Here is a tiny trained network, its code and every weight. The questions are about switching its units off for an input and a class, where a switched-off unit gives its printed mean instead of its output.

import numpy as np


def w(rows, s, z=0):
    codes = np.array(rows[::2]) - 128.0
    scale = np.full(codes.shape[1], s)
    scale[-1] = z or s
    return codes * scale


def norm(h):
    return h / np.sqrt((h * h).mean(-1, keepdims=True) + 1e-5)


def f(y):
    return np.maximum(y, 0)


def log_softmax(a):
    a = a - a.max(-1, keepdims=True)
    return a - np.log(np.exp(a).sum(-1, keepdims=True))


def net(x, mask):
    res = np.array(x, float).reshape(1, 4) / 4 @ E
    u = 0
    for l in range(4):
        y = f(norm(res) @ A[l][:, :-1].T + A[l][:, -1])
        res = res + np.where(mask[u : u + 13], y, B[l][:, -1]) @ B[l][:, :-1]
        u += 13
    return log_softmax(norm(res)[-1] @ U[:, :-1].T + U[:, -1])


A, B = {}, {}
E = w([
[57,108,123,51,232],'x0',
[19,184,126,211,143],'x1',
[138,177,3,158,157],'x2',
[129,129,128,129,129],'x3',
],0.0042)
A[0] = w([
[133,106,131,80,142,56],'L0N1',
[198,70,87,136,108,3],'L0N2',
[42,233,170,170,123,132],'L0N3',
[89,137,82,63,217,38],'L0N4',
[177,157,179,44,133,23],'L0N5',
[183,131,93,111,142,65],'L0N6',
[136,94,132,156,74,207],'L0N7',
[117,144,109,86,170,90],'L0N8',
[70,23,113,51,255,93],'L0N9',
[49,25,170,121,140,78],'L0N10',
[154,68,29,165,149,100],'L0N11',
[90,54,204,153,120,231],'L0N12',
[23,159,130,181,146,183],'L0N13',
],0.0068,0.0016)
B[0] = w([
[165,146,145,145,93,155],'L0N1',
[210,62,95,154,164,171],'L0N2',
[111,152,157,206,108,238],'L0N3',
[118,40,38,113,172,207],'L0N4',
[168,76,99,125,98,176],'L0N5',
[194,153,132,108,103,160],'L0N6',
[187,68,83,197,171,191],'L0N7',
[127,94,82,158,123,166],'L0N8',
[125,195,75,67,83,255],'L0N9',
[54,143,171,161,124,194],'L0N10',
[253,234,119,87,145,185],'L0N11',
[151,155,184,94,95,222],'L0N12',
[70,74,163,168,176,242],'L0N13',
],0.0051,0.0049)
A[1] = w([
[62,165,135,177,92,164],'L1N1',
[60,168,117,154,99,126],'L1N2',
[171,186,124,43,104,110],'L1N3',
[128,126,96,139,57,132],'L1N4',
[173,100,81,130,105,146],'L1N5',
[91,28,83,111,108,129],'L1N6',
[105,146,177,105,179,3],'L1N7',
[114,193,140,125,176,97],'L1N8',
[152,60,142,93,117,113],'L1N9',
[121,110,107,64,2,101],'L1N10',
[177,90,135,157,120,117],'L1N11',
[147,185,108,135,140,136],'L1N12',
[121,218,167,16,141,157],'L1N13',
],0.0091,0.0034)
B[1] = w([
[148,184,92,28,100,254],'L1N1',
[172,88,143,56,168,214],'L1N2',
[81,84,115,182,31,212],'L1N3',
[104,156,140,126,254,172],'L1N4',
[103,110,153,50,137,227],'L1N5',
[121,151,166,163,107,181],'L1N6',
[68,168,157,50,161,137],'L1N7',
[128,125,144,77,152,156],'L1N8',
[93,67,179,155,208,195],'L1N9',
[82,138,111,165,172,206],'L1N10',
[115,146,193,129,143,208],'L1N11',
[104,154,118,93,127,179],'L1N12',
[51,104,112,117,113,201],'L1N13',
],0.007,0.0044)
A[2] = w([
[198,161,131,150,225,68],'L2N1',
[25,169,69,179,99,64],'L2N2',
[127,180,56,155,215,67],'L2N3',
[45,62,150,159,73,1],'L2N4',
[131,165,235,165,63,177],'L2N5',
[87,190,61,105,160,128],'L2N6',
[242,130,91,171,95,21],'L2N7',
[136,145,177,87,99,149],'L2N8',
[106,173,147,122,114,158],'L2N9',
[140,157,255,120,84,143],'L2N10',
[100,212,186,151,122,153],'L2N11',
[81,115,169,197,106,88],'L2N12',
[166,42,54,153,106,171],'L2N13',
],0.0075,0.0028)
B[2] = w([
[158,145,142,67,95,181],'L2N1',
[214,62,147,125,100,193],'L2N2',
[208,90,218,207,130,205],'L2N3',
[64,90,208,205,75,170],'L2N4',
[126,185,33,210,166,243],'L2N5',
[206,151,171,139,112,242],'L2N6',
[80,35,203,140,30,168],'L2N7',
[203,193,75,125,120,189],'L2N8',
[184,169,106,117,113,184],'L2N9',
[120,152,2,149,143,254],'L2N10',
[188,170,118,108,135,220],'L2N11',
[164,106,72,81,97,173],'L2N12',
[23,191,61,91,142,181],'L2N13',
],0.0049,0.0048)
A[3] = w([
[137,110,135,223,145,93],'L3N1',
[99,136,115,128,55,153],'L3N2',
[217,193,105,76,118,133],'L3N3',
[181,135,127,145,118,126],'L3N4',
[61,165,147,50,174,4],'L3N5',
[158,126,218,209,148,67],'L3N6',
[56,150,96,157,26,121],'L3N7',
[83,86,153,155,138,171],'L3N8',
[78,66,176,80,97,138],'L3N9',
[149,81,209,184,96,149],'L3N10',
[141,70,127,177,254,53],'L3N11',
[131,145,86,116,214,142],'L3N12',
[162,134,130,117,23,121],'L3N13',
],0.009,0.0033)
B[3] = w([
[142,125,166,3,196,158],'L3N1',
[176,86,142,169,161,162],'L3N2',
[91,131,162,156,96,254],'L3N3',
[90,116,142,108,87,184],'L3N4',
[123,150,205,89,221,161],'L3N5',
[190,131,108,119,175,166],'L3N6',
[170,97,128,125,150,171],'L3N7',
[148,117,154,210,135,160],'L3N8',
[113,253,136,236,54,180],'L3N9',
[78,165,18,84,161,172],'L3N10',
[186,17,152,223,226,186],'L3N11',
[102,39,70,125,137,196],'L3N12',
[82,40,208,81,165,172],'L3N13',
],0.0058,0.0072)
U = w([
[180,40,129,164,227,254],'0',
[149,238,24,187,95,15],'1',
[24,101,155,223,65,156],'2',
[58,221,189,40,193,68],'3',
[146,41,201,63,26,155],'4',
[237,217,215,113,100,136],'5',
[95,97,6,30,96,49],'6',
],0.019,0.0021)

Each question gives the input, the list of numbers given to net, and the class t.
The units are the neurons (one row each of A and B). Each row of codes is followed by its name. A weight is (code - 128) times the scale printed after its matrix; where a second scale follows, it is the last column's (A, B and U).
mask holds one flag per neuron, layer by layer. A switched-off neuron (its flag False) gives its mean, the last column of its row in B, instead of its output. The means were averaged over made-up inputs and are rounded, as every weight is.
A unit's drop is (log p(t) with every unit on - log p(t) with that unit switched off) / (log p(t) with every unit on - log p(t) with every unit switched off).
The circuit of an input: a set's keep is (log p(t) with only the set's units on - log p(t) with every unit switched off) / (log p(t) with every unit on - log p(t) with every unit switched off). Starting from the 12 units with the biggest drops (on a tie, the unit counted first), units are removed one at a time, each time the one whose removal leaves the highest keep (on an exact tie, the one counted first), for as long as the keep stays at least 0.8.
circuit, biggest first: the units of the circuit, biggest drop first
most important unit: the unit with the biggest drop
top k neurons: the k neurons with the biggest drops, biggest first
k most important neurons of layer l: the k neurons of layer l with the biggest drops, biggest first
drop of u: that unit's drop, to one decimal
input [-1,-7,1,-2], class 4: most important unit	L0N13
input [-8,3,-8,-4], class 1: circuit, biggest first	[L2N5 L2N10]
input [-3,0,-7,3], class 0: top 2 neurons	[L0N3 L1N9]
input [-7,1,2,0], class 5: circuit, biggest first	[L1N4 L2N1 L2N3 L3N11]
input [1,4,-1,-2], class 3: top 2 neurons	[L1N1 L1N2]
input [-5,0,8,6], class 4: top 2 neurons	[L0N11 L2N7]
input [1,7,-2,4], class 3: top 3 neurons	[L1N1 L1N2 L1N3]
input [1,6,0,1], class 3: top 4 neurons	[L1N1 L0N7 L1N3 L0N2]
input [1,7,-6,-1], class 3: 3 most important neurons of layer 1	[L1N2 L1N7 L1N3]
input [-7,-2,1,7], class 4: top 3 neurons	[L0N13 L2N1 L1N5]
input [5,1,-2,-7], class 3: 2 most important neurons of layer 1	[L1N3 L1N2]
input [6,7,1,-7], class 0: top 3 neurons	[L0N4 L0N13 L1N5]
input [1,8,1,1], class 0: top 4 neurons	[L0N13 L0N9 L1N2 L0N12]
input [-8,7,1,-1], class 5: most important unit	L1N1
input [0,3,6,0], class 5: top 2 neurons	[L2N6 L0N11]
input [1,-8,7,4], class 6: top 3 neurons	[L2N13 L1N5 L0N3]
input [1,-1,4,-4], class 6: 2 most important neurons of layer 0	[L0N4 L0N3]
input [1,2,6,-7], class 0: 3 most important neurons of layer 0	[L0N4 L0N9 L0N12]
input [1,0,-4,-1], class 2: top 2 neurons	[L0N3 L1N13]
input [2,-4,7,-1], class 6: most important unit	L2N13
input [8,-7,-1,-6], class 2: top 2 neurons	[L1N3 L3N9]
input [5,5,5,-2], class 0: drop of L2N3	0.0
input [3,-5,-1,-4], class 2: drop of L1N3	0.1
input [8,-6,3,-5], class 6: drop of L0N9	0.1
